Each row of numbers stands for one element and depends on some of the facts below. Use the named rows to name the rest.

How the elements are related:
K128 (ψ K408, K229) (δ fluzo)
K558 (ψ K328, K66) (δ skotruk)
K237 (ψ K883) (δ stubros)
K985 (ψ K804, K844) (δ fluzo)
K160 (δ nomubrel)
K156 (ψ K241) (δ lazam)
K279 (ψ K689, K91) (δ fluzo)
K703 (ψ K488, K447) (δ fluzo)
K488 (ψ K641) (δ fluzo)
K16 (ψ K5, K358) (δ fluzo)
K459 (ψ K973) (δ nomubrel)
K580 (ψ K237, K883) (δ lazam)
K336 (ψ K37, K536) (δ nomubrel)
K665 (ψ K221) (δ fluzo)
K659 (ψ K941, K328) (δ nomubrel)
K618 (ψ K414) (δ nomubrel)
K91 (δ stubros)
K914 (ψ K319, K66) (δ nomubrel)
K769 (δ fluzo)
K52 (ψ K908, K447) (δ fluzo)
K402 (ψ K194) (δ stubros)
K689 (δ fluzo)
K806 (ψ K580) (δ fluzo)
K201 (ψ K750) (δ lazam)
K994 (ψ K751) (δ fluzo)
K10 (ψ K413) (δ fluzo)
K31 (ψ K402, K618) (δ fluzo)
K989 (δ skotruk)
K103 (ψ K194, K754) (δ nomubrel)
K38 (ψ K886, K162, K751, K758) (δ fluzo)
K751 (δ fluzo)
K606 (ψ K751) (δ fluzo)
K23 (ψ K806) (δ fluzo)
K86 (ψ K550) (δ fluzo)
K804 (δ fluzo)
K319 (δ fluzo)
K396 (ψ K191, K857, K201) (δ fluzo)
K14 (ψ K158, K727) (δ skotruk)
K433 (ψ K778) (δ fluzo)
K5 (ψ K724, K801) (δ stubros)
K545 (ψ K402, K772) (δ skotruk)
K277 (ψ K91) (δ fluzo)
K705 (ψ K829, K408, K10, K402) (δ fluzo)
K648 (ψ K207) (δ nomubrel)
K188 (δ stubros)
K163 (ψ K885, K618) (δ skotruk)
K8 (ψ K778) (δ fluzo)
K59 (ψ K52, K769, K660) (δ nomubrel)
K377 (ψ K617) (δ skotruk)
K220 (δ fluzo)
K536 (ψ K429) (δ fluzo)
K732 (ψ K393, K162) (δ nomubrel)
K617 (ψ K52) (δ skotruk)
K207 (ψ K641) (δ nomubrel)
K673 (δ skotruk)
K965 (ψ K962, K56) (δ nomubrel)
K973 (ψ K633, K188, K470) (δ fluzo)
K244 (ψ K5, K473) (δ fluzo)
K328 (δ nomubrel)
K496 (ψ K52, K775, K413) (δ fluzo)
K679 (δ fluzo)
K101 (δ lazam)
K634 (ψ K156, K38) (δ nomubrel)
K308 (δ nomubrel)
K66 (ψ K573, K627) (δ stubros)
K191 (ψ K446, K679) (δ nomubrel)
K888 (ψ K393) (δ nomubrel)
K447 (δ fluzo)
K78 (ψ K473) (δ nomubrel)
K844 (ψ K769, K994, K710) (δ fluzo)
K167 (ψ K137, K769, K627) (δ nomubrel)
K573 (ψ K375) (δ skotruk)
K515 (ψ K962) (δ nomubrel)
K472 (ψ K565) (δ fluzo)
K959 (ψ K84) (δ nomubrel)
K540 (ψ K496, K545) (δ stubros)
K409 (ψ K414) (δ nomubrel)
K265 (ψ K537, K207, K220) (δ lazam)
K375 (δ fluzo)
K217 (ψ K163) (δ lazam)
K775 (ψ K634) (δ nomubrel)
K750 (δ nomubrel)
K823 (ψ K753, K540) (δ lazam)
K470 (δ skotruk)
K613 (ψ K8) (δ fluzo)
K243 (ψ K31, K413) (δ skotruk)
K908 (δ skotruk)
K627 (δ nomubrel)
K194 (ψ K38) (δ lazam)
K30 (ψ K308) (δ skotruk)
K967 (ψ K429) (δ stubros)
K778 (ψ K237) (δ nomubrel)
K801 (δ fluzo)
K667 (ψ K883, K91) (δ lazam)
K829 (δ fluzo)
K962 (δ stubros)
K408 (δ stubros)
K57 (δ fluzo)
K403 (ψ K710, K703, K447, K522) (δ nomubrel)
K487 (ψ K308, K328) (δ lazam)
K724 (δ nomubrel)
K303 (ψ K471) (δ fluzo)
K429 (δ fluzo)
K364 (ψ K163, K402, K522) (δ stubros)
K885 (δ fluzo)
K471 (ψ K735) (δ stubros)
K767 (δ stubros)
K229 (δ skotruk)
K278 (ψ K59) (δ nomubrel)
K753 (ψ K79, K162) (δ fluzo)
K522 (ψ K402, K414) (δ stubros)
K413 (ψ K488, K746, K703) (δ fluzo)
K565 (ψ K606) (δ fluzo)
K746 (ψ K801) (δ fluzo)
K79 (ψ K84) (δ skotruk)
K534 (ψ K128) (δ nomubrel)
K192 (ψ K522) (δ nomubrel)
K393 (ψ K34, K580) (δ fluzo)
K655 (ψ K38, K151) (δ skotruk)
K434 (ψ K137, K753) (δ fluzo)
K221 (ψ K735) (δ nomubrel)
K633 (ψ K703) (δ nomubrel)
K857 (δ fluzo)
K550 (ψ K375, K158, K5) (δ stubros)
K34 (δ lazam)
K537 (ψ K308, K23) (δ fluzo)
K758 (ψ K751) (δ fluzo)
K228 (ψ K665, K613) (δ skotruk)
K37 (δ nomubrel)
K727 (ψ K439) (δ stubros)
K886 (δ stubros)
K754 (ψ K769) (δ skotruk)
K241 (ψ K277) (δ fluzo)
K50 (ψ K228) (δ fluzo)
K830 (ψ K985) (δ fluzo)
K137 (ψ K641) (δ lazam)
K56 (ψ K14) (δ fluzo)
K272 (ψ K732, K989) (δ fluzo)
K893 (ψ K158) (δ nomubrel)
K710 (ψ K472, K439) (δ skotruk)
K151 (δ skotruk)
K473 (ψ K57) (δ stubros)
K735 (δ nomubrel)
K772 (ψ K38) (δ fluzo)
K414 (δ nomubrel)
K439 (ψ K580) (δ skotruk)
K84 (ψ K667, K883, K91) (δ nomubrel)
K941 (ψ K769) (δ lazam)
K987 (ψ K778) (δ nomubrel)
K591 (ψ K221) (δ nomubrel)
K345 (ψ K769) (δ nomubrel)
K446 (ψ K221, K823) (δ stubros)
K883 (δ fluzo)
K641 (ψ K885, K162) (δ nomubrel)
K105 (δ fluzo)
K358 (ψ K59) (δ nomubrel)
K367 (ψ K244) (δ fluzo)
K644 (ψ K393, K319) (δ fluzo)
K162 (ψ K241) (δ stubros)
K660 (ψ K86) (δ stubros)
K158 (ψ K606) (δ fluzo)

Known rows:
[ 14,  24,   9,   1,   3,  13,  27,   5, -20,  -7,  11,  11, -14,  22, -14,
   2,   4,  23,   5,   4,  -3, -40,  18,   7,  -6,   8,   9,   7,   4] -> K667
[-8, -4,  4,  4, -3,  1, -5,  1, -2,  8,  1, -1, -5, -1, -3,  6,  0, -1,
 -7, -5,  4, -1,  0,  0,  4,  4, -1, -4, -7] -> K16
[ -2,   9,   0,   1,   0,  -7,  -4,   5,   3, -12,  -1,   4,  10,  -7,   4,
  -7,   0,  -1,   9,   2,  -4,   5,   1,   6, -17,   5,  -6,   0,  14] -> K886
[  5,   9,   5,   6,   7,   0, -10, -19,   1,  -4,   1,  13,   7,   6,  -1,
   8, -12,  -5, -11,  16,  -4,  13,   9,  15,  -1,   5,  -4,   7,   5] -> K162
[ 11,   0,  -5,   4,  10, -12,  -5, -15,   7, -13,  -3,  -2,  12,  10,   1,
  11,  -8,  -8,  -9,  10,   1,   6,   3,  -2,  11, -14,   0,   5,   2] -> K732
[ -2,   0,  -5,   2,  -9, -26, -15,   7,   0, -15,   7, -13,   8,  12,  -3,
  16,  -7,  -2, -13,  -8,  26,   4,   0,   3,   8, -32,   4,   7,   4] -> K393
[  5,  -1,  -2,   3,   6,  -9,   0,  -3,   3, -10,  -2,  -2,   8,   7,   3,
   6,  -2,  -5,  -4,   2,   3,   0,  -1, -10,   7, -15,   4,   3,   0] -> K888
[  9,  18,  -2,  -5,  -5, -16,   5,  13, -13, -26,  16,  -8,  -6,  26,  -8,
   9,  -3,   8,  -9,  -6,  26, -23,  11,  -2,  -2, -41,  17,   9,  10] -> K580
[ -3,   2,  -3,   1, -10, -22, -12,  12,  -2, -13,   9, -14,   6,  12,  -4,
  14,  -6,  -1, -13, -11,  28,  -2,  -1,   0,   6, -33,   6,   6,   2] -> K806
[  3,  -2,   1,   2,   7,   0,   4,  -2,   1,  -3,  -4,   0,   5,   3,   3,
   3,  -1,  -4,  -1,   1,  -3,  -2,  -2, -11,   3,  -5,   4,   1,  -4] -> K914
[  3,   0,   0,   3,   7,   2,   4,  -1,   1,  -2,  -4,   0,   5,   2,   3,
   1,   2,  -3,   1,   1,  -4,  -3,  -1, -10,   3,  -2,   3,   0,  -2] -> K515
[-6, -4,  3,  4, -5, -4, -2,  3, -1,  5,  0, -2, -1, -2, -2,  6, -1,  1,
 -5, -5,  5,  1,  0,  3,  4,  4, -3, -2, -2] -> K536
[ 12,  -6,  -8, -13, -15,   4,   3,  -5,  -7,   5,  -3,  -2,  -9,  -2,   4,
  -8,  -5,  -6,   8,   9,   5,   6,   1,   1,   6,   0,   1,  11,  -1] -> K163
[ 10,   3,   0,  -8, -20,  16,   3,   4, -15,   7,  -8,   7,  -7,   0,   8,
 -17,  -5,  -7,  -7,   0,   9,  12,  -6,  -8,  -6,  10,   5,  12,   8] -> K364
[-7, -4,  3,  5, -2, -3, -1,  0, -1,  7,  1,  2, -3, -1, -2,  7, -2,  2,
 -5, -4,  4,  2,  0,  3,  4,  5, -1, -3, -5] -> K303
[ -2,  -5,  -6,  -8,  -3,   5,  -7,  -1,   0,   1,   8,  -6,  -7,   0,   2,
   0,  -1,  -6,   4,   0,   6,  -1,   1,   1,   1, -24,   9,   3,  -8] -> K710
[ 5,  0, -3,  0,  6,  1,  1, -9,  1, -6, -3, -3,  4,  6,  1,  5, -1, -7,
 -2,  6, -9, -2,  1, -9,  8,  4,  1,  3, -5] -> K648
[ -7,   5,   3,   1,   0,  11,  -8,  -2,  -4,   1,   3,   6,  -2,   3,   3,
  -2,   0,  -5,  -6,  -1,  -5,   7,   1,   0, -11,   0,   6,   2,  -2] -> K660

Which element is each row?
No name comes twice in this set of rows, the named rows included.
[ 2,  0,  6,  7,  2, -4,  3, -7, -2,  9,  1,  8, -1,  5, -7, 10, -5,  8,
 -8,  5,  1, -2,  5, 12,  7, 12, -3,  2, -3] | K241
[11, -3, -3, -1,  6,  4,  8, -2,  3,  5, -7,  7,  7,  5,  4, -7,  1,  1,
 -5,  4, -1,  5, -8, -7,  5, -5,  7,  4,  2] | K103
[-4,  4,  5,  2, -4, 10, -4, -3, -6,  3,  0,  8, -4,  1,  5, -3, -4, -6,
 -7,  1, -1,  6,  2, -1, -9,  3,  5,  4,  0] | K540
[  8,   4, -18, -15,   3,  -5, -17, -35,   2, -20,   2, -12, -14,  14,  -6,
   7, -11,  -8,  -6,  13, -17,  11,  14,   6,  15,  24, -11,   1,  -3] | K137
[  4,  -5,  -1,  -3, -15,   0,   4,   5,  -7,  11,  -6,  -1,  -4,  -3,   0,
  -6,  -2,   1,  -7,  -3,  11,   5,  -5,  -1,   5,  10,  -1,   3,   4] | K705
[  6,   5,   1,   6,   0,   8,  -8,  11,  11,   2,   7, -12,   8, -19, -12,
  -8,  11,   1,   3,   4,  -1,  -6,  -3,   8,  -4,  -5, -24, -11,  18] | K751
[ 16,  -2,   3,   2,   5,  -3,   6,  -9,   7,  12,  -1,  15,   3,  -5,   1,
  -4,  -6,   3,   3,  16,  12,  10,   2,  15,   2, -20,   1,   4,   7] | K655
[ -3,  -2,  -4,  -3,  -6, -17,  -1,   5,   4,  -7,  -3,  -8,   7,  -6,  -2,
   0,   0,   3,   8,  -2,  -2,   3,   0,   8,   0,  17, -13,  -1,   8] | K885
[  6,  -3,  -5,  -6,  -4,  14,   4,  -2,  -6,   1,  -5,  -7,  -4,   2,   3,
  -5,   3,  -7,  -1,   1,  -7,  -2,  -4, -18,   6,   7,   3,   4,  -6] | K403
[ -5,  -4,   3,  -1,  -2,  14,  -5,  -1,  -2,   6,   9,  -4, -12,  -8,   2,
   3,   2, -10,   6,   2,   4,  -8,   5,  -3,   0, -21,   5,  -4, -12] | K14
[  6,   3,   5,  -2,   1,  12,  10,  -4,  -7,   6,   6,   8,  -8,   3,  -4,
   4,  -2,   6,  11,  10,  -4, -14,  10,  11,   0,  -1,   4,   8,  -9] | K79
[  2,   5,  -4,  -6,   3, -12,   4,  -1,   3, -12,  -2,   0,  -6,  -4,   1,
 -10,   2,   4,  11,  -3,  -1,   0,   7,   0,  -7,   5,  -3, -10,  14] | K101
[ -9,  -4,   1,  -1,  -7,  11,  -4,  -3,  -6,  11,   0,  -3, -10,   0,  -2,
   3,   1,  -1,  -7,  -5,  -3,   1,  -2,   0,   6,  15,  -1,  -2, -11] | K496
[ -7,  -5, -15, -14,  21,  23,  -5,  -4,  12,  11,   3,   3,  -1,  16,  -1,
 -11,  10,   8,  -8,  -7, -26,  10, -19,  -3,  -3,  -6,  23,   0, -14] | K59
[ 16,   4,   0,  -4, -17,  12,   6,   2, -13,  13, -11,  16,  -2,   0,   9,
 -19,  -8,  -3,  -9,   5,  16,  20,  -7,  -3,  -5,   4,   6,  13,  16] | K402

The same elements again, as new rows of numbers:
Named rows:
[ 0,  3, -4,  0,  7,  4, -2, -4, -5, -8,  3, -7,  1] -> K367
[ -8, -18,  10,   1,  11,  12,  -8,  -9,   8,  10,   7,  -3,   4] -> K550
[-1,  1, -5, -3, 10,  2,  2, -9, -3, -9,  5, -8,  2] -> K429
[-1, -6, -2, -6, -9, -5,  8, -1,  1, 10,  6,  0,  0] -> K160
[ 25, -11,  13,  11,   1,  37,   7,  22,   5,  -6,  15, -28,  25] -> K606
[ -7,  21,   2,  -1,   1,  -2,   9,  -7,   1, -21,  14,  15,  13] -> K883
[-1,  2, -5, -1,  8,  3,  0, -7, -4, -8,  4, -8,  1] -> K536
[  2, -11,   3,  -2,   8,  -2,   9,   1,  -2,  -2, -13,   7,   7] -> K151
[ 17,  16,  50, -21,   3, -28,  -4,  16,  -4,  -2,  -6, -10, -31] -> K941
[  7,  12,  -7,  14,  -8,  -4,   6,  45,  29,  -5, -20, -11,   4] -> K194
[ 2, -4,  3, -9, -9, -7,  5,  2, -2, 10,  5, -1, -6] -> K659
[  7,  11,   3,  13,  -6, -10,   7,   0,  18,   0, -14,  -7,   4] -> K156
[ -2,  -6,  -2,  -4, -10,  -3,   6,  -1,  -1,  12,   6,   1,  -1] -> K914
[-3, -8, -4, -5, -8, -3,  8, -4,  1, 11,  6, -1,  0] -> K191
[ 13,   5,  -5,  11, -25,   3,  -4,   0,   0,  13,  -2,   6,   3] -> K732
[ -7, -10,   6,  -1,   8,   4, -10,  -6,  12,   5,   2,   3,   2] -> K473
[ -3,   4, -10,   4,   6,   3,  -8,  -6,  -9,  -5,  -2,  -6,  -7] -> K10
[-7,  2,  9,  8,  4, -6, 10, -4,  8,  4, -5, -8, -2] -> K101

Rows to name:
No name comes twice in this set of rows, the named rows included.
[  0,   4,  -4,  -9, -13, -11,  12,  -4,   9,   3,   7,  10,   7] | K959
[-30,  35,  30,  31, -17,   7,   9,   9,  -7,  -7,  13,  39,   8] | K580
[ 18,  11,  26, -19,   5,  -6, -10,  14, -13, -12,   5,  -9, -17] | K844
[ 16,   3,  18, -19, -13, -17,  -4,   6,  -7,   9,   3,  -1, -18] | K167
[-20,  10,  11,  14, -22,  10,   2,  11, -17,   9,  18,  27,   0] | K778
[ 19,  12,  27, -26,   8, -16,  -9,   8, -12, -14,   4,  -9, -20] | K769
[ 38,   8,  -9,  14, -12,  22,  -1,  40,  22, -16,  -5, -19,  25] | K38
[ 34,  12, -19,  19, -38,  -6, -18, -23,   1,  20, -23,   4,  -4] | K641
[ 21,   6,  -3,   9, -12,   0, -19,  -6,  26,   2, -14,   7,   9] | K162
[  5,  -2,  -6,   1, -16,  -3,  -1,  -7,  -2,  14,  -1,   2,  -2] | K648
[-14,  19,  10,  20,  -6,  20,  -9,   8, -24,  -8,  14,  17,  -1] | K806
[ 16,   2, -14,   0, -19,  -1,   5,  30,  19,   4,  -5,  -2,   9] | K634
[ 9,  9, -6,  3, -1,  1, -8, -8, -4, -7, -2, -5, -2] | K434
[-11,   0,   3,   6, -14,   6,   2,   7, -11,  12,  11,  11,  -3] | K987

